Each row has a hidden value. The values are split into ranges, and the group after each row names the range that its value falls in. Each part has its own value, ranges and names.
[-147  259  180  153  -38    7  -81   70  185  -53  -70   84   11   20
  193  149  127  -15  -23   -9  -24 -182  302   46   76   31 -111   41
  283   11  -91    0  427  -67   41  208   -9 -255  103] : Q392
[-283  183 -428 -147  -90  400  332  178 -277 -275  -14  103 -151    1
  262  141 -131 -210 -207   52  170  -85   59   24 -223  252  268  131
  212 -139  -56 -195  -55   55 -228 -199   40 -229  355] : Q767
[  -5   10    7   -3 -115 -198 -144   -2  123 -273 -180 -141  130  100
  -84  138  104   25   70 -185  -52  170 -147   65  179  -93  102    4
 -219   10  -39  196   26  121   16  151  124   28 -147] : Q724
[-335  272 -199  -72 -161  375  161  289 -184 -447   17   57  -27   -5
   77  292   35 -101 -226    9   14 -157  150   48 -164  129  133  149
  312   43 -205  -50   74   37 -154  -27   78 -338  301] : Q767
[-153  -78   27  -34   18 -117  -91  246  287  -71  -12  201    6   21
 -326 -274  118 -232  -35  -54 -268  -41    4 -158  -86   37    0  141
   48 -186  219  346 -297  107  286 -112  320  305 -296] : Q392
[-306  308 -541 -204  -34  505  389  348 -330  -49  -23  -68 -193   29
  258   52 -146 -210 -443   75  273    3  153  -48   95  379  378  129
  164  209   10  -90  176  -58 -421 -153 -164 -430  536] : Q767
[-180  117 -290 -351 -221  307   16  138  -76 -107   68   80  -12  141
 -152   34 -165 -222  -42   66   16   47  -39   56   -9  253  176  127
   31 -122  -22   -6 -222   33 -182  -37   92  -75   56] : Q446
[ -77  -25  110   -1    9 -190 -129   40  329 -145 -131  156  163  145
 -239   94  193 -135    2 -103 -168   41  -43  -54  -32  -84  -33   59
 -299 -112   18  335  -33  147  309   19  240  233 -251] : Q780
[-109   46   52   20   86  -62  -37  143  142  132  -29  171 -272  -64
  -78 -436   -7 -104   38   65 -102 -124   87  -99 -168   -6    1   77
  187 -147  217  113 -180  -10  215 -137  240  354  -68] : Q822
[ -57  -15  212   62  184   34  -45  317   19   23   63 -151   29 -169
 -245 -303    7   32   -6  187 -111   18  103  -25  136  -35  108  -68
  181  206    9  331 -203  -69   49 -129  135  128   47] : Q392
[-166  172   43 -110   95   53  -61  231   23 -152  128  219  -66  -20
 -133  -79   28 -242  -63  128  -78  -79  156  -91 -126   19  -35   67
   14  -40   -4  312 -117   32  215 -113  216  121   73] : Q724
[  74   -3  180   79  -63 -496 -256 -285  251 -300 -176  244  -10  128
   78  126  145   46  301 -218  -43   72 -154   99 -253 -305 -137  -23
 -260 -342   -5   39  113  243  435  206  362  434 -275] : Q392
[ -22   93  134  188  189  -38  119  -33   51  -48 -128   14  -46  -55
  228    1   55   20  -38   64  111  -58  108   34  -27  -46   61  -70
  -22   31  -52   41  190  -22   62  -58   64   53  167] : Q339
[ 102 -125  289  432  171  -37  204 -153   99  -68 -368 -405  128 -128
  190   39   97  349   48    9   81   -4  -73  189  166 -162  224 -189
  -31  193 -172  -62  106  -79 -165  -55  -23   17   87] : Q339
[ -64  221  140 -160  -24 -141 -275  -37  248  -46  194  453  -80  100
   -4 -113  -13 -391  127   60  -93 -123  209  -66  -57  133 -263  104
   44 -349  110  207   27    5  277  125  236  115 -151] : Q751
[-125   -8   42  279   28 -173  110  -39  293 -125 -274  188 -212  -29
  162 -201  180  -61  -30 -179 -125 -241   21  -84 -262  -67  -15  134
  161 -282  193  -33   -3   71  234  -84  259  267 -164] : Q767
[  74  -23  285   30   66 -179 -245 -156  393  146 -173  -43  272  141
 -156  136   77 -113  247   63 -124   56   23   38  268  -87  -81  -79
 -444 -116  -91  357  -32  -12  183   33    1   88 -230] : Q724
[  23  -37  368  145  -73 -299 -278  -71  291 -250  -82   76   12  -13
 -200 -119  150  117  255  -97 -236  -72  -62   89 -123 -248 -139    3
   91 -154  -17  136 -118   77  297  154  369  366 -320] : Q446
[  43   91   23   -9   55  301  198 -164   43  208 -190 -230  102  115
  100  122 -112   64  -84  181  225   46    9  177  285  152  233 -112
 -270  215 -191  -76  159 -172 -340  -30 -185 -149  249] : Q780
[ -31 -108  -22  188   63 -232   57  -94  109 -166 -228   56    2  -46
  266   35   45  -63  194 -100   -3    1  -60   18 -150  -87   83  -15
   -6 -378   66  -16  -75  157  170 -115  154  144  -97] : Q724
[-102  174   11   86   17 -318 -112  -34  330  -31 -206  285 -193  131
  122  -68  199 -174  -33 -202  -67  -97   87 -137 -107  -97 -128  129
 -157 -190  192  172  262  107  368   99  193  230 -142] : Q767
[  18   74  205    9  -37  223  -41  -14   34  -37   -1 -265  245  -12
  -25  139  -88   33   94  183   26   13   91  198  370  140  103 -103
   77  130 -244   60    4 -166 -321   80 -105 -313  104] : Q751
[-203   78 -210   31 -111   26  129  246 -107 -458 -159  -88  -96  -19
   -9   45  119   56 -197 -200  -18   34 -107   -1 -118  -57  236  112
  111   99   -3   47  -12  150  -40  -11  212   16   83] : Q767
[-243  181 -190  -92 -175  115   67  211  102 -316 -103  101 -108  127
 -153    1  144 -136 -307 -187  -92  -75  -20  -73  -59   98  104  222
   20   74   62  127   33   72  -15   52  210    5  -23] : Q767
[ 143  -71  195    9 -108 -341 -232 -354  143 -227 -227   18  -26  116
  -81   67   25  216  396 -114  -12  136 -314  220 -221 -361   -2  -92
 -371 -226 -115  -33 -136  177  259  120  334  541 -239] : Q822
[-283  264 -434 -360 -169  326  127  169   -9  -90    5  260 -157  223
  -59   52  -67 -399 -281   -7   46  -54   44  -98  -93  300  135  242
 -132 -108   71   70  -54   47  -79  -92   81  -75  129] : Q767
[-123  123 -108 -175  -64  340  129  -98  162  202 -120  144  -12  213
  -54   81  -92 -184  -72  154   59 -110   45   58  -50  197   94   75
 -221 -110  -75  -57  -42  -71  -81 -117  -10   30   83] : Q446
[-224  194 -248 -201 -275  384   85   57  -59 -132  -72    6   41  156
   58  303 -100  -96  -51   28   72  -49   47  143   -5  227  164  113
  115  -88 -175 -193   53   -4 -280   46  -48 -318  173] : Q822
[-258  349   65 -309 -218  368 -196  317   27 -171  235  140  -13  102
 -406   29   -9 -162 -137  156 -155 -146  212   31   26  156  -70  161
  219  176 -165  215  -51  -97  -55  132  153 -140   90] : Q822
[-220   12  -27  202   57 -160   66  249  152 -123 -241   98 -149  -46
    7 -116  221   41 -102 -161 -119  -86   44 -112 -256 -155   79  107
  159  -57  143  103   69  152  295  -90  240  241  -48] : Q822
[  95   55  531  247  -13 -289 -298 -180  378 -166 -110  -26  157   13
  -56   52  188  123  230  -57 -164  -88   72  133  161 -185 -204  -71
    9  -19 -129  174  176  -48  169  282  173   86 -241] : Q751
[  27   85  264  -27   67  254  -76   57   30  102   -4 -321  146  -44
 -226  -37  -96   53   95  295  -33   -7   82  139  345   12  104 -124
  -85  266 -241  243 -180 -212 -211  -63  -81  -98  129] : Q767
[ -13   29   68   14  223  -26   24  156  -25   78  113   40 -142 -165
   59 -417 -117 -177   32  186   24  -13  127  -71   70  117   77  -39
  190  -66  166  196 -189  -73   29 -172  131  140   77] : Q339
[ -24 -217  -75  190  106 -151  159   -6   94  -61 -198  -25   33 -101
  223 -140  -17  -89  125  -58   -2   38  -76  -10  -39   62  195  -19
  115 -347  168  -19 -199  107   28 -201  124  111 -114] : Q751
[ -46  275  114 -199  -93  -13 -277   40   73 -128  135   96  124  136
  -58  201  -13 -156   69   65   16   73  155   79  215   73  -99   -3
  -85   33 -145  222  220  -14   21  257   43 -175   50] : Q780
[  67  -58  279  189  -33 -108 -164  -46   81 -105 -269 -445  340   -5
  -35  336   78  343  279    2  -16  174  -65  257  301 -255  135 -200
 -127  177 -322   96  124   18  -80  153  -77 -133    2] : Q446
[ -18   11   -1   76 -119  -41   36 -230  183 -150 -247   17  136  148
  192  292   45    1   97 -114   60   10  -67  151   11   23   70   -2
 -138 -210 -108 -135  165   73  -43  109   41  -63  -60] : Q780
[  71   24  285   64 -179 -260 -287 -256  329 -204 -264  -52  171  203
 -170  265  173  200  239 -169 -109   69 -162  198   38 -282  -75  -41
 -340  -31 -196   87  135  101  182  292  190  219 -265] : Q446
[  17  108  117 -211  -70  376  -23 -126   73  181   15  -88   80  128
 -213    1 -195  -38   85  296   46  -33   12  192  170  151   92  -52
 -173   74 -215   13 -184 -189 -239  -33  -31    2   94] : Q446
[-298  133 -394 -339 -142  439   82  432 -111   91  132   -2   16   45
 -121  -78 -196 -356 -159  152  -17   20  163  -71  194  441  241  162
  292  -53   88  105 -212  -48 -296 -141  -82 -358  158] : Q446
[-102  231  -24  -28  155   30    7  108   88  248   98  221 -144  -23
  295 -204  -96 -343  -41  161   99 -106  349 -110  145  280  -46   36
  212 -154  175   98  213 -116   15  -29  -57 -165  166] : Q751
[ -82   51  139  115  -18  203  148   38  -71 -256  -77  -77 -108  -95
  -48  -79    7  223  -44   80   10 -133  -38  165 -217  -88  146  -17
  239  124 -166 -137 -103  -38  -82  -61  227  167  148] : Q446
[ -64   49   84  134   30 -102   62  145 -107 -529 -111 -117  -85  -93
  -83  -24  161  223 -128 -129   -6   55 -146   67 -163 -245  166  -14
   13  241  -99  127  -11  125   79   18  332  248   81] : Q724
[ 169 -179  133  249   48 -190   79 -218  -37 -127 -381 -420   33  -57
  112   11    4  463  215  -77  141  212 -311  264   43 -313  301 -216
 -197  126 -144 -140  -13   70  -91   10   96  285   27] : Q446
[-243  331 -170 -320  -30  238  -78  244   77  150  276  413 -268   51
  -18 -325 -157 -573 -105  195  -62 -221  339 -190    1  395 -111  222
  264 -252  225  194 -124 -118   38  -87   89  -85   76] : Q767

Part 2:
[-341  -24  -66  185   -3 -339 -102   24  607   97   -1   28   -3  218
 -282 -185   47   60 -259  -26   72   26  139  142 -249  363  206  -95
  261  300   34 -128  -10   57 -136  430 -207  105   -5] : N
[  34   75   13  195   61 -113  202 -385  326  -51  -26  224  127 -283
    1 -328 -103  108 -180   53  -46 -108  353   27  -60  316  -34 -303
  164  249    3 -171   52  115 -164  246  -26  117  136] : A
[ 101   78  191  -72 -182  146  -65  -68 -231  -22  168  214  -38  118
  300   52   95  -12  200  128 -238  -64  -33  115  102 -233   26  130
  -81 -213  138  -58 -113  123  -21 -183  165  -81   97] : K
[ 144  -29   57   20 -113   64  -55  134  186   33   95  -25   62  122
 -119   97    7  -86   53   16  -24   44   28   32   15   60  228  -11
  -35  -73 -140 -162   53 -181  -91  145  -54  -41   80] : J
[-210 -138  -71   56  287 -215 -363  422  503 -193  -13  -62  290  117
 -387  146  -50  227  -72  -57 -121  134 -298   35 -366 -128  185  101
 -201   62  -34 -249   81  132 -214  227 -425   15 -210] : D
[ 222  -78 -254   70   -9  127   45  326  -72 -184  -15 -188  188 -267
 -191  211 -186  155  -41   39 -124 -119 -111 -155  189  -30   95 -281
 -106 -104 -282 -140  264    1 -233   82 -149 -124  -18] : W
[ -92   82   71  144  154 -222  207 -326  594  -29  -37  344  134  -91
  -85 -297  -96   54 -228   87  -16    0  441  139 -124  311  156 -217
  234  400  -33 -269   94   76 -222  410 -138  129  197] : D
[  51    8  -34 -125 -207  116  -24  -66 -118   51  135   52 -306   84
  326   22  146  131   29   47   12 -205  114  138  108  -43   38   12
  155   31  199   41 -171  157 -124    5  145  -77   58] : K
[   4   56  284  -65 -202  111 -218   44 -109   57    4  -40  -28  321
  108  -51  167 -159  297  -33  -64   87 -214   76 -142  -86   87  358
 -188 -257  134  -34 -376 -105    4 -127  -79 -192   27] : Y
[-159   26  -45  197    5 -260   95 -225  533   57   52  201   20  -16
 -138 -258  -11   83 -291   43    1  -58  372  131 -107  386  139 -257
  308  341   13 -168   84   90 -153  398  -33  167  103] : N
[  53   86  -24   86   50  -35  -48 -154   86  -75  -85    0   35 -112
  128 -197  -59  194   -2  -29  106 -122  114  -45 -188  176   12  -74
   82  228   95 -181 -176   80 -204  175 -184   11  -25] : D
[ -26  -21  314 -105 -258   80 -281   74   58  110   54  -30  -96  445
   56  -72  251 -177  224  -70  -41  137 -139  132 -234  -45  158  434
 -160 -242  217  -27 -421 -148   20  -83  -51 -191   27] : K
[  39  111  170  -37 -137   74  -77 -103 -188   27  235  245  -64  141
  315   76  117    6  201  143 -220  -86  -28  167  135 -222   26   81
  -13 -156  122  -56  -65  156    7 -134  227   30   80] : M
[ 105   50  235 -102 -126  214 -148   38 -259 -116   22   71   63   96
  174   72   59  -56  294   49 -229   25 -262   36  -21 -286   -9  271
 -276 -310   86  -49 -226   64  -56 -233  -65 -227   31] : K
[  25  121  -23   40  156  -59   83  -56  153 -139 -183   87  121  -81
   81 -147 -161  164  -14   52   87  -71  171  -26 -116  112  150  -81
   95  314  -30 -285  -63   63 -312  261 -329  -68   76] : D
[ -24   98  116  -40 -141   43 -104 -163 -117   82  376  301 -181  148
  339  170  174   41  150  160 -216 -138  -18  259  204 -230   -6    9
   97 -102  130   16   14  251   45  -84  354  152   59] : A
[ -96   16 -107  227  -62 -175  138 -292  371   41   64  130  -12 -183
 -116 -259  -16  102 -288   26  -37 -139  316   78   -6  405    2 -356
  285  249   -9  -63   88  133 -123  310   52  150   83] : W
[ -89  -49 -166  175  -70  -83  125  -74  294   15  -24  -66   -1 -192
 -206 -120  -47   65 -214   -5   -6 -124   74   21   53  309  -47 -323
  156   92 -102   35  112  100 -134  242  -75    9   54] : M
[ 169 -118   46 -404  100  272   87 -274  337  -67   29   82 -401 -130
  195   15  197  122  -10 -113  147  -93  242  264  -33  -41   69  159
   28  251  128   50 -321   60 -342  205  -63 -181  104] : Y
[  96  -20   34 -355  -25  198  105  -98  117   20  146  190 -396  104
  318  158  178   74   53   61   45 -126  234  305  188 -176  196  114
  140  166   90    1 -138   97 -259  136   90 -132  176] : Y
[  23   49  -12 -101 -182  101  -64 -155 -131   88  440  257 -329   84
  336  261  208   95   70  143 -184 -217   54  288  317 -203   27  -74
  192  -36   90   74   52  265  -12  -22  429  147   50] : W
[ 141  -76  272  -53 -195  125 -266 -133  299  147  208  -42 -117  224
  -54  -26  260 -177  152 -148   40  115  -26  143 -222  116  102  251
 -120 -153   90  -20 -303 -243   48   64   75   16    0] : J
[  67   64  -86  160  -86  -24   58 -263  -34  -17  -10   -1  -29 -244
  175 -275  -21  206  -78   -1   19 -232  176  -50  -34  246 -135 -241
  141  121  138  -47 -114  157 -119   76   47   54    5] : M
[  53    1  -44  -31  -56   34  -56 -162   30   -6   -3  -43 -175  -77
  219 -194   99  219  -20  -66   95 -180  137   39 -126  127  -35  -10
   89  144  234  -29 -281  120 -174   82  -10  -35  -31] : Y
[ 144    8 -172  234 -354  124  341 -150 -122    8  -52  -75   16 -355
  -65 -139 -155  -52 -170   97  -91 -232  139 -125  331  347 -150 -491
  164 -125 -185   99  194   47  -72   50   73 -129  201] : K
[ 181  112  170  -34 -111  189 -115  -66 -263  -76  156  140   41   29
  228  135   28  -21  269   91 -197  -47 -135   46   87 -219   25  102
 -135 -192   -2 -110  -89   55  -42 -137   74  -48   35] : N
[ -86    8   59   80   73 -208  235 -244  577  -24  -50  341   83  -42
  -65 -352  -46   78 -296   91  -65   -7  525  150 -121  286  194 -170
  220  340   73 -247   57   83 -240  346  -86   33  228] : K
[ 133  -67  217  -85 -132  113 -200   14  294  111  131  -58  -72  250
  -79   35  186 -160  151 -106   62  122  -22  123 -162   65  198  231
 -112 -109    8  -82 -222 -260  -32  111  -33  -50   39] : D
[  69  -80  191  -96 -166   84 -234   31  258  123  180  -44 -128  290
  -80   34  248 -132  116 -107   -1  105  -24  166 -144   44  212  253
  -87 -121   58  -48 -247 -206  -23   87   40  -44   10] : W
[ 103  157  205   11 -153  157  -71 -102 -289  -16   88  110   34   73
  242   54   27  -89  302   97 -154  -44 -172   42   97 -156  -24  101
 -108 -219    6  -56 -135   46    1 -152   47  -74   75] : A
[  96 -101 -194   86   73   65   47  163  165 -171  -33 -130  175 -311
 -256  132 -156  134  -90    1 -103  -82 -138  -78   83   30  -25 -270
 -102  -47 -238  -62  228   82 -207  139 -197  -71  -21] : A
[ -59  135  106   33 -215   19 -160 -149 -158  106  335  228 -172  207
  304  149  150    1  161  143 -154 -132  -72  205  149 -132   -1   10
  142  -87  110   12  -31  209   70  -50  280  143   28] : J
[ -26  101   37  -46 -190   55 -125 -129 -117  109  338  195 -273  184
  330  197  165   50  125  124  -77 -172   -8  231  189 -132   37   -9
  195   -3  102   29  -31  204    3   12  274  124   35] : J
[ -10  159  111   63 -288  100   45 -232 -273  103  132  116 -151   59
  278  -28   88  -95  169  117 -112 -154  -48  109  221   12  -95  -53
  110 -152   50   93 -113  126   43  -97  198  -25  126] : M
[ -66   52   68 -109 -191   37  -66 -105 -102  102  355  290 -288  209
  366  150  219   74   79  165 -197 -166   62  298  224 -228   45   33
  157  -67  200   53  -21  276    0  -70  362   79   86] : Y
[ -22  104   60  -37 -177   64 -105 -163 -110  104  312  192 -250  153
  319  169  158   31  140  116  -80 -161  -24  223  181 -122    4   -9
  167  -22   95   42  -43  199   11   -1  259  113   45] : D
[ 211  -87 -202   39   -7  129  114  317  -48 -179  -67 -147  198 -252
 -152  151 -189  129  -37   64 -136 -104  -74 -138  190  -57   76 -249
 -134 -137 -237 -128  249    9 -234   43 -159 -179   43] : Y
[  24   99    1  146   36  -75   66 -265  172  -84  -52  138   90 -177
   51 -244  -86  136  -93   29  -11 -104  219   -5 -117  233   12 -171
  129  239   32 -191  -62  109 -190  210 -117   48   53] : N
[  80  -12  -61  -39  -87   54  -64 -138  -14   -6   17  -55 -191  -78
  243 -173  104  235  -22  -62   87 -200  140   28 -106  110  -38  -19
   89  119  248  -22 -273  125 -170   57   22  -42  -37] : Y
[  53   63  -65   88  -33  -26  -73 -163   -5  -45  -27  -37  -40 -116
  147 -223   14  224  -31  -51   65 -168  133  -36 -153  199   -4  -84
  106  185  153 -126 -224   96 -177  126  -63   19  -58] : W
[ 201  -99 -277   57  127   59  -55  488   -2 -231  -75 -238  278 -211
 -188  229 -230  266  -18   22  -61  -91 -169 -198   50 -108  141 -219
 -171  -52 -232 -242  262   10 -284  105 -288 -112  -92] : A
[  88   32  -23 -240  -96  190   17 -113  -30   44  186   93 -390   77
  296  190  167   71   90   38   63 -171  115  238  206  -98  138   43
  177  137   36   32 -143   92 -196  126  119  -61   91] : W

New part:
[  46   58  -58  -22  -40 -113   97  -44   12  157  -66  -38  -94  -28
   59   17 -121  -81  -78   -6  -17   26   10  -31   32   37   84   42
  124   41   70   75 -141    6   17 -107  -24    3  -60] : L
[  54   39  -64  -26  -61 -114   98  -41   35  162  -48  -29  -82  -31
   45   13 -131  -89  -81   -4   -2   17   -9  -36   31   36   67   32
  136   33   43   84 -143    7   14 -101  -27    3  -60] : L
[ -88   21 -261  322 -173  -51   60 -107  123  307 -130  244 -272   83
   60  -29  -94  -23  -33   12  160    1  129  -73   27  149 -120 -164
  208  -94   47   74    9  287  -77  -57  -48  115   67] : G
[ -92  220  -41  279  225  -42  324   65   94  -63  -85  -83  -92  118
  130  -37  -70  138  -75    7  214   -6  304  125  245  118   87   25
  -74  372 -163 -279 -143  -29 -100  -13   92   56  -20] : Z
[ -52  -60  -35    3  -98   20  -88   54  -11   75   23  168   15   64
  -49 -177 -120   10  112  -32  -34  -69    6  -43  -18  -41   -5  -38
  105 -102 -149   24  -84  -66   47   27    1  -52   67] : H
[  56   59  -91  -12  -82 -141  130  -67   46  148  -42  -39  -81  -42
   72   -2 -159 -101  -83   -8    1   21  -25  -48   33   50   62   15
  160   50   34   81 -150   10   13 -110  -49    4  -81] : L
[-145  338  -14  341  256  -63  493  153   67 -157 -189 -142 -110   58
  168   28 -134  153  -91   33  309   45  470  102  371   89  178 -100
  -81  463 -187 -347 -252  -71 -107  -29  191   36  -18] : E
[  41 -141   14  -53  -75   27   -7    5  122  120   27   83  -12  -38
 -142   20   -3    1  -66   60   83  -56  -84  -27   21   45  -15   52
   27  -75  -90   95  -14   24    0   28   -7   40   84] : G
[ -29   -7  -38    5  -37   -1  -53   47   41   89   43  107  -13   98
  -15 -163 -136   21   53  -53   -2 -100   35   -8   40  -12  -40   22
  104  -15 -139  -22 -110  -14   -4   13   -8  -21   44] : H
[ -20  -53  -44   33  -62   -3  -56   28   28   93   34  132   15   86
  -49 -151 -101    2   62  -31    8  -70    4  -14   -7  -11  -24    3
   91  -56 -154    3  -83  -50    5   17   -6  -36   50] : E
[ -15   81 -157   74 -170 -165  175 -239   70   29  -57  -40  -67 -118
  104  -85 -193  -84   -8   -4  -25   73 -129 -111    9  131   96  -42
  202   92    0   69  -87   24   24 -111 -171    8 -125] : Z
[ -15   14  -52   62   24  -20  -12   22   82  101   45   64  -29  135
    5 -132 -100   28   -9  -54   43 -106   57   47   64   24  -46   72
   78   55 -133  -63  -94   13  -54   10   -2   -4   18] : G
[  25 -178   26  -67  -94   52  -16   15  152  136   42   82    5  -27
 -166   38   23  -13  -88   59   71  -69 -102    8   19   28   -9   49
   29  -66  -84  112   -4   27   -3   39   15   29   56] : Z
[  25 -172    9  -52  -85   64   -6    5  156  159   50   87  -18  -22
 -151   39   13  -14  -74   55   81  -54  -96    2    8   41   -1   58
   30  -60  -79  106    7   30   11   29    4   43   52] : S
[-160 -160  -89   70 -122  -16 -225 -126 -265  -86  -92  281   -6  -19
   76 -274  219  148  165   83 -390  -17 -206   15 -274   67  143   20
  -78 -269   96  136  324 -122  200  100 -103  -66   92] : G
[  33   60    5  -65   13  -50   33  -20  -38  183  -87  -36 -113  -21
   19   70  -66  -82  -76   -3  -34   24   53  -34    7   -7  130   63
   83  -31  162   94 -112    2   41 -102   35  -14  -10] : L
[ -87  219  -64  135  148  -61  192   84   94  -64    8  -32  -89  136
  176 -171 -152  149  -37  -49   80 -128  219   92  240   87  -38   37
   14  298 -162 -236 -152   30  -73   12   25   56   -6] : Q
[  50 -104  -85  100  -84   -5   36  -68  132  225  -15  137  -88   27
  -98    8  -17  -23  -30   56  138   15  -30  -49  -13  125  -84   12
   54  -51  -68   78  -21   90  -30  -35  -60  106   78] : Z
[  63 -133  -39   39  -49   28    1  -50  134  199   21  118  -63   14
 -129   14    5   -3  -39   57  129  -12  -63  -34  -16  108  -62   74
   19  -60  -84   74    4   62  -17   -6  -53   95   94] : Z
[-171 -117  164 -111 -105   47    4   50   71 -171 -101   -5  134  -42
 -144  -55  178  127  -62   94 -209  -90  -50  141  157   10   49  -67
  -85  154  -18   45  -43  -17  -37   81   70  -16  -28] : H
[ -45  -27  -35    1  -66   10  -69   46   32   84   37  127   -1   86
  -31 -165 -124   15   66  -46  -18  -97   22  -16   23  -25  -31   -6
  108  -48 -134   -1  -96  -23   10   22   -1  -34   49] : H
[   9 -108   19 -109  -94   31   -9   41  131   73   54   81  -13  -47
 -105  -30  -47   30  -54   44   37 -106  -81  -30   68   31  -43   29
   49  -48 -100   81  -37   41   16   45  -11   44   79] : Q
[  40   64    4  -83    4  -62   34   -8  -27  172  -73  -38 -103  -24
   23   55  -88  -79  -81   -7  -34    4   47  -38   23  -10  109   61
   96  -28  140   91 -127    5   34  -96   30  -14   -9] : G
[  48   71 -109   13  -97 -159  151 -111   54  106  -42  -44  -69  -58
   82  -33 -167  -90  -64   -2   -2   32  -53  -63   32   82   53    3
  162   73   11   68 -140   10   10 -111  -88   13  -88] : L
[ -37  -45  -43   29  -65   -1  -59   43   27   83   29  135   11   92
  -37 -160  -99   14   60  -34   -8  -85   16   -4    9  -17  -26   -7
   93  -49 -148    0  -83  -40    4   24    4  -38   47] : E
[ -40   76 -175  108 -171 -139  152 -315   76   16  -57  -30  -81 -124
  103 -123 -200  -59   52  -16  -39  104 -165 -131  -13  173  109  -11
  204  114  -11   52  -53   40   30 -117 -240   27 -130] : S
[ -46 -146   56 -121 -119   58  -33   62  137   28   37   76   30  -48
 -139  -21    7   41  -77   49   -6 -132  -87   21   86   -8   -5    3
   39  -43  -90   93  -16   32    2   80   37    1   55] : H
[  22 -169    2  -42  -87   55   11   13  165  145   53   86  -15  -23
 -142   37   15   -7  -90   61   90  -66  -94   12   20   44   -7   48
   28  -52  -89  100   11   33    5   38   11   42   51] : S
[ -70  197  -55  174  168  -64  203   46   90  -56  -19  -48  -79  127
  143 -122  -98  137  -64  -25  110  -93  210  103  214  103   -1   61
  -18  285 -143 -227 -117   17  -90    8   32   49   -3] : E
[  25   50 -127   25 -131 -137  165 -124   89  113  -21  -30  -63  -54
   80  -41 -166  -99  -56   -1   -5   34  -76  -54   21   88   51  -23
  172   85    1   75 -120   13   21 -106  -93   17 -113] : S
[-186 -177  227  -86  -77   85  -16   -8   65 -195 -140  -29  198  -18
 -227  -37  303  141  -36  122 -253  -28  -79  196  124   41   73  -36
 -176  222   -4   38  -23  -54  -63   70   59   -6  -53] : Z
[  31  -35  -70   25  -74  -10   23  -23  105  155    4  132 -103    6
  -42  -61  -87   26    6   36   88  -37   -9  -84   39  111 -114    4
   67  -40  -77   49  -57   98   -1  -21  -76  116  107] : Q
[  29   88   62 -110   50  -13   -5  -25  -72  196  -98  -54 -104   -6
  -16  103  -30 -105  -70   -5  -62   25   84  -44  -18  -38  145   62
   53  -75  251  107 -110   -9   54 -115   76  -28   18] : L
[  18  -94   -2  -81  -92   23    4   36  111   92   38   98  -37  -50
  -90  -31  -67   25  -30   46   56  -78  -63  -56   55   42  -41   18
   55  -60 -101   80  -44   38   28   29  -23   56   91] : Q
[-198 -103  209 -115 -102   36   21   37   50 -241 -143  -39  191  -32
 -158  -84  224  151  -34  108 -281  -62  -43  171  180   25   42  -92
 -131  242  -13   20  -84  -46  -56   65   63  -12  -58] : H
[  32  -43  -80   71  -68  -13   19  -56  102  171  -16  138 -105   16
  -58  -46  -63   19    4   41  107  -15   -7  -82   19  125 -103   10
   63  -52  -68   49  -36  103  -20  -27  -80  112  109] : H
[-139 -114  -59   38 -130   -1 -165  -52 -212  -65  -77  252    9  -21
   35 -253   92  111  185   57 -286  -10 -124  -33 -185   25  111  -39
  -24 -218    9   99  169 -132  174   70  -67  -62   97] : H
[ -40  -88  -42   50  -67   26  -78   17   25  126   21  144    5   95
  -65 -126  -61   -9   58  -30   -4  -55   -1   10  -37  -20   13   10
   84  -72 -121   25  -47  -47   13   20   10  -46   35] : Z
[ -28  102  -66  128  117  -49   91   20  107   50   30   -3  -65  158
   85 -121  -84   79  -64  -49   81 -112  125  102  134   77  -39  104
   28  188 -127 -151  -91   35  -90    6    6   32   -8] : L
[  38 -177   11  -53  -91   56   -1   -1  157  155   50   86   -6  -29
 -162   38   10  -18  -71   61   90  -47 -107   -7    6   46   -9   55
   29  -61  -93  108   -2   23    8   26   -4   45   56] : S
[  39   73   11  -94   11  -60   32    9  -38  168  -79  -39 -110  -28
   28   54 -101  -71  -73  -11  -35    4   61  -43   36  -18  115   64
   97  -27  137   86 -141    1   39  -97   34  -16   -2] : E
[  13 -164   34  -70  -89   49  -19   16  145  111   36   71   11  -30
 -161   27   16   -4  -86   52   63  -78  -93   10   35   20    1   46
   33  -57  -86  101  -10   25   -9   45   19   17   54] : L
[ -43 -203   51  -84 -121   90  -24   38  177   84   49   78   37  -26
 -177   27   62   11 -101   60   23 -106 -110   61   47    2   14   16
   20  -37  -82  111   24   29   -3   79   52    3   26] : S
[ -73  217  -51  249  219  -62  290   65   90  -50  -67  -79  -99  123
  145  -53  -81  134  -90   -6  190  -37  281  124  239  112   63   51
  -53  345 -151 -263 -138  -10 -103   -9   77   52  -17] : L
[ -18   74 -158   81 -163 -150  175 -239   73   44  -57  -36  -73 -108
  101  -85 -190  -78    7   -5  -27   86 -124 -103    5  138   98  -32
  195  110   -4   62  -88   23   28 -118 -178   18 -131] : S
[-106 -153  -45   68 -129   25 -146  -39 -143   24  -68  235   24   11
  -47 -174   76   45  149   44 -173   12  -91  -20 -172   -2  111  -40
    4 -206  -33  102  111 -127  123   51  -22  -75   78] : L
[  10 -101   11 -100  -85   34  -11   51  122   83   53   89  -27  -43
  -96  -30  -62   30  -47   38   49 -104  -67  -36   66   24  -33   32
   56  -58 -103   76  -38   38   22   45   -6   41   85] : Q
